Here is a tiny trained network, its code and every weight. The questions are about switching its units off for an input and a class, where a switched-off unit gives its printed mean instead of its output.

import numpy as np


def w(rows, s, z=0):
    codes = np.array(rows[::2]) - 128.0
    scale = np.full(codes.shape[1], s)
    scale[-1] = z or s
    return codes * scale


def f(y):
    return np.maximum(y, 0)


def log_softmax(a):
    a = a - a.max(-1, keepdims=True)
    return a - np.log(np.exp(a).sum(-1, keepdims=True))


def net(x, mask):
    res = np.array(x, float).reshape(1, 6) / 4 @ E
    y = f(res @ A[0][:, :-1].T + A[0][:, -1])
    res = res + np.where(mask, y, B[0][:, -1]) @ B[0][:, :-1]
    return log_softmax(res[-1] @ U[:, :-1].T + U[:, -1])


A, B = {}, {}
E = w([
[120,128,131,122,121,120,122,127,127,137,129],'x0',
[146,110,6,154,131,90,152,155,125,192,85],'x1',
[129,130,125,110,114,127,133,118,118,141,133],'x2',
[77,99,136,160,121,106,186,176,46,114,164],'x3',
[116,47,147,84,171,152,109,107,90,124,61],'x4',
[120,132,127,125,120,131,122,129,124,136,128],'x5',
],0.014)
A[0] = w([
[141,88,194,50,167,162,30,24,142,104,62,141],'neuron 1',
[85,94,38,182,135,74,206,192,114,170,193,76],'neuron 2',
[140,60,98,94,164,144,87,167,66,114,117,56],'neuron 3',
[142,77,65,130,132,122,137,140,123,167,36,122],'neuron 4',
[158,230,102,182,87,126,99,118,183,104,255,194],'neuron 5',
[74,102,147,139,165,111,131,135,18,90,177,1],'neuron 6',
[81,67,161,147,138,137,196,159,50,106,179,62],'neuron 7',
[132,169,78,208,87,57,179,200,87,162,209,85],'neuron 8',
[193,221,89,127,101,133,101,86,237,163,53,19],'neuron 9',
[157,97,32,143,152,97,103,119,128,191,59,3],'neuron 10',
[99,123,177,97,148,194,69,63,169,111,97,103],'neuron 11',
[150,207,156,169,64,111,116,107,192,110,161,21],'neuron 12',
[90,155,214,125,84,155,143,138,132,58,209,32],'neuron 13',
],0.0069,0.0074)
B[0] = w([
[167,175,88,110,86,181,105,177,157,81,183,253],'neuron 1',
[140,150,93,185,65,154,134,142,151,84,96,214],'neuron 2',
[111,92,123,153,146,96,139,91,82,130,93,159],'neuron 3',
[90,122,158,163,158,99,147,92,86,158,111,207],'neuron 4',
[118,59,180,133,199,85,137,118,106,206,82,245],'neuron 5',
[164,140,188,82,217,134,103,129,164,186,193,171],'neuron 6',
[113,134,174,69,191,126,116,76,102,191,131,195],'neuron 7',
[123,160,69,193,48,151,110,151,127,87,112,220],'neuron 8',
[40,69,154,134,117,60,195,67,91,176,61,205],'neuron 9',
[155,139,254,39,237,165,69,139,180,210,197,194],'neuron 10',
[169,150,91,136,118,148,129,157,126,104,166,201],'neuron 11',
[195,189,205,72,184,176,69,143,173,192,210,167],'neuron 12',
[92,51,116,140,116,78,194,61,53,158,52,199],'neuron 13',
],0.0093,0.012)
U = w([
[164,135,165,75,194,152,91,130,156,161,187,255],'0',
[69,60,116,161,112,93,199,99,86,148,46,44],'1',
[171,176,41,152,1,176,119,195,163,28,165,62],'2',
],0.012,0.0045)

Each question gives the input, the list of numbers given to net, and the class t.
The units are the neurons (one row each of A and B). Each row of codes is followed by its name. A weight is (code - 128) times the scale printed after its matrix; where a second scale follows, it is the last column's (A, B and U).
mask holds one flag per neuron, in row order. A switched-off neuron (its flag False) gives its mean, the last column of its row in B, instead of its output. The means were averaged over made-up inputs and are rounded, as every weight is.
A unit's drop is (log p(t) with every unit on - log p(t) with that unit switched off) / (log p(t) with every unit on - log p(t) with every unit switched off).
unit that matters most: the unit with the biggest drop
top k neurons: the k neurons with the biggest drops, biggest first
drop of u: that unit's drop, to one decimal
input [-8,6,-6,-7,0,-5], class 1: top neuron : [neuron 9]
input [8,-1,-2,6,2,-7], class 0: top 2 neurons : [neuron 6; neuron 9]
input [2,1,-4,-7,-2,1], class 1: top 3 neurons : [neuron 9; neuron 10; neuron 6]
input [-3,-2,6,-6,1,-2], class 2: top 2 neurons : [neuron 1; neuron 10]
input [-8,7,8,-2,4,1], class 0: top 2 neurons : [neuron 10; neuron 13]
input [0,-1,-3,1,6,3], class 0: top 2 neurons : [neuron 8; neuron 2]
input [-6,-1,-1,2,-7,-1], class 1: top 2 neurons : [neuron 5; neuron 1]
input [6,0,-7,0,3,7], class 2: top 2 neurons : [neuron 5; neuron 10]
input [7,6,-1,-4,3,0], class 0: top 2 neurons : [neuron 10; neuron 13]
input [-3,-8,7,7,7,-3], class 0: drop of neuron 6 : 1.4
input [8,-6,7,6,-6,4], class 1: drop of neuron 13 : 2.3
input [7,4,1,8,-5,-3], class 2: drop of neuron 8 : 0.2
input [8,3,4,-5,-3,4], class 1: top 2 neurons : [neuron 9; neuron 1]
input [1,3,6,3,-6,1], class 2: unit that matters most : neuron 8
